Below is a small trained network, with its code and all its weights. Each question gives an input and a class and asks what happens when units are switched off, that is, made to give their printed mean instead of their output.

import numpy as np


def w(rows, s, z=0):
    codes = np.array(rows[::2]) - 128.0
    scale = np.full(codes.shape[1], s)
    scale[-1] = z or s
    return codes * scale


def f(y):
    return np.maximum(y, 0)


def log_softmax(a):
    a = a - a.max(-1, keepdims=True)
    return a - np.log(np.exp(a).sum(-1, keepdims=True))


def net(x, mask):
    res = np.array(x, float).reshape(1, 5) / 4 @ E
    y = f(res @ A[0][:, :-1].T + A[0][:, -1])
    res = res + np.where(mask, y, B[0][:, -1]) @ B[0][:, :-1]
    return log_softmax(res[-1] @ U[:, :-1].T + U[:, -1])


A, B = {}, {}
E = w([
[198,47,171,198,111,54,190],'x0',
[134,243,236,165,130,123,149],'x1',
[147,82,179,109,224,213,163],'x2',
[54,93,146,118,2,206,220],'x3',
[19,120,137,86,167,45,210],'x4',
],0.0093)
A[0] = w([
[48,127,175,115,184,44,152,90],'N0',
[189,85,183,203,145,80,134,98],'N1',
[152,141,125,153,205,72,37,60],'N2',
[187,201,206,106,121,114,120,135],'N3',
[143,117,175,92,195,178,135,105],'N4',
[180,100,157,130,117,153,94,60],'N5',
[109,77,170,79,183,148,151,87],'N6',
[169,89,184,115,158,212,156,62],'N7',
[119,145,113,150,42,74,113,94],'N8',
[82,204,111,74,166,182,50,103],'N9',
[53,205,102,63,169,157,97,86],'N10',
[106,24,51,76,122,112,99,82],'N11',
[109,101,159,104,170,155,176,59],'N12',
[94,153,95,105,63,39,121,102],'N13',
[104,185,221,122,112,115,155,89],'N14',
[143,82,165,147,25,200,120,87],'N15',
[69,97,126,61,160,42,167,49],'N16',
[95,153,111,134,119,117,81,36],'N17',
[180,157,161,137,219,69,31,54],'N18',
[145,227,193,167,172,99,109,138],'N19',
[148,198,211,184,162,111,141,94],'N20',
[109,176,92,155,94,84,103,1],'N21',
[74,165,179,201,94,168,173,100],'N22',
[143,103,185,104,202,176,128,94],'N23',
[160,92,128,199,122,103,194,190],'N24',
[70,180,145,94,202,60,177,131],'N25',
[152,107,152,120,214,171,157,93],'N26',
[138,167,95,161,85,68,89,145],'N27',
[245,176,126,179,97,191,58,100],'N28',
[151,182,75,165,51,76,85,96],'N29',
[138,148,103,172,233,72,54,82],'N30',
[219,150,133,163,122,177,28,76],'N31',
[100,189,74,95,172,147,88,90],'N32',
[64,155,108,83,102,193,133,102],'N33',
[239,86,155,143,134,49,166,98],'N34',
[168,15,48,122,147,109,126,97],'N35',
[128,57,61,114,167,125,78,131],'N36',
[121,210,75,57,164,182,94,114],'N37',
[143,53,164,175,115,58,188,114],'N38',
],0.012,0.0052)
B[0] = w([
[97,93,44,189,157,119,82,218],'N0',
[209,119,115,160,106,123,184,203],'N1',
[76,8,204,151,89,151,206,213],'N2',
[158,169,120,107,109,186,89,208],'N3',
[128,155,166,88,188,67,110,197],'N4',
[98,153,100,180,171,113,125,163],'N5',
[101,132,149,118,149,76,109,189],'N6',
[92,137,162,79,179,47,111,203],'N7',
[99,133,173,92,185,79,132,199],'N8',
[224,143,122,170,135,123,189,239],'N9',
[184,111,107,180,137,133,178,225],'N10',
[143,198,131,62,53,221,69,228],'N11',
[80,103,158,101,167,95,135,176],'N12',
[98,130,178,97,180,67,113,209],'N13',
[129,160,129,102,77,183,81,208],'N14',
[32,52,121,157,100,144,157,225],'N15',
[86,87,33,176,146,149,91,212],'N16',
[146,145,153,141,155,104,129,151],'N17',
[40,80,199,118,68,166,161,232],'N18',
[153,183,133,71,102,195,92,229],'N19',
[175,205,105,66,100,198,63,216],'N20',
[130,143,161,63,200,79,114,165],'N21',
[117,135,163,85,44,196,114,217],'N22',
[127,146,172,83,193,76,114,199],'N23',
[184,122,149,148,117,135,176,210],'N24',
[90,113,51,190,165,147,83,224],'N25',
[109,158,150,104,186,53,118,196],'N26',
[136,168,145,87,170,74,117,197],'N27',
[85,114,44,191,188,125,94,245],'N28',
[124,132,156,84,197,65,113,208],'N29',
[54,71,201,95,86,179,154,223],'N30',
[73,105,59,197,164,135,73,229],'N31',
[181,146,143,136,121,129,181,199],'N32',
[151,100,180,170,85,140,186,218],'N33',
[223,134,120,171,153,100,162,210],'N34',
[165,189,121,83,111,199,81,221],'N35',
[170,205,123,78,109,191,67,211],'N36',
[220,126,139,184,143,104,174,231],'N37',
[201,113,120,185,112,117,197,225],'N38',
],0.012,0.013)
U = w([
[250,149,125,202,126,109,200,131],'0',
[168,202,110,65,93,206,51,33],'1',
[33,66,184,134,69,157,186,222],'2',
[81,124,16,227,177,118,59,2],'3',
[133,168,176,68,206,1,92,26],'4',
],0.015,0.0087)

Each question gives the input, the list of numbers given to net, and the class t.
The units are the neurons (one row each of A and B). Each row of codes is followed by its name. A weight is (code - 128) times the scale printed after its matrix; where a second scale follows, it is the last column's (A, B and U).
mask holds one flag per neuron, in row order. A switched-off neuron (its flag False) gives its mean, the last column of its row in B, instead of its output. The means were averaged over made-up inputs and are rounded, as every weight is.
A unit's drop is (log p(t) with every unit on - log p(t) with that unit switched off) / (log p(t) with every unit on - log p(t) with every unit switched off).
The circuit of an input: a set's keep is (log p(t) with only the set's units on - log p(t) with every unit switched off) / (log p(t) with every unit on - log p(t) with every unit switched off). Starting from the 12 units with the biggest drops (on a tie, the unit counted first), units are removed one at a time, each time the one whose removal leaves the highest keep (on an exact tie, the one counted first), for as long as the keep stays at least 0.8.
units of the circuit, in order: the units of the circuit, biggest drop first
top k neurons: the k neurons with the biggest drops, biggest first
drop of u: that unit's drop, to one decimal
input [6,-8,5,0,-4], class 1: top neuron => [N35]
input [7,-8,-8,3,-6], class 1: top 3 neurons => [N11 N35 N36]
input [-8,4,3,-7,4], class 0: top 2 neurons => [N9 N37]
input [-4,1,-8,-7,-1], class 4: top 2 neurons => [N29 N27]
input [-6,3,0,-6,-1], class 0: top 3 neurons => [N9 N37 N10]
input [-8,3,2,-8,-4], class 0: top 4 neurons => [N9 N37 N10 N32]
input [4,0,2,-1,5], class 3: top 4 neurons => [N0 N16 N25 N9]
input [7,-8,6,-7,5], class 1: top 2 neurons => [N35 N11]
input [2,-2,-2,-7,-6], class 2: top 3 neurons => [N18 N2 N30]
input [2,6,3,3,6], class 1: top 4 neurons => [N22 N14 N20 N28]
input [5,8,8,0,6], class 1: top 3 neurons => [N20 N14 N19]
input [5,-7,7,7,3], class 1: drop of N30 => 0.3
input [-6,-1,3,-6,8], class 3: drop of N25 => 2.4
input [-2,-6,2,2,-8], class 3: units of the circuit, in order => [N28]
input [1,6,-8,4,-6], class 4: drop of N29 => 0.6
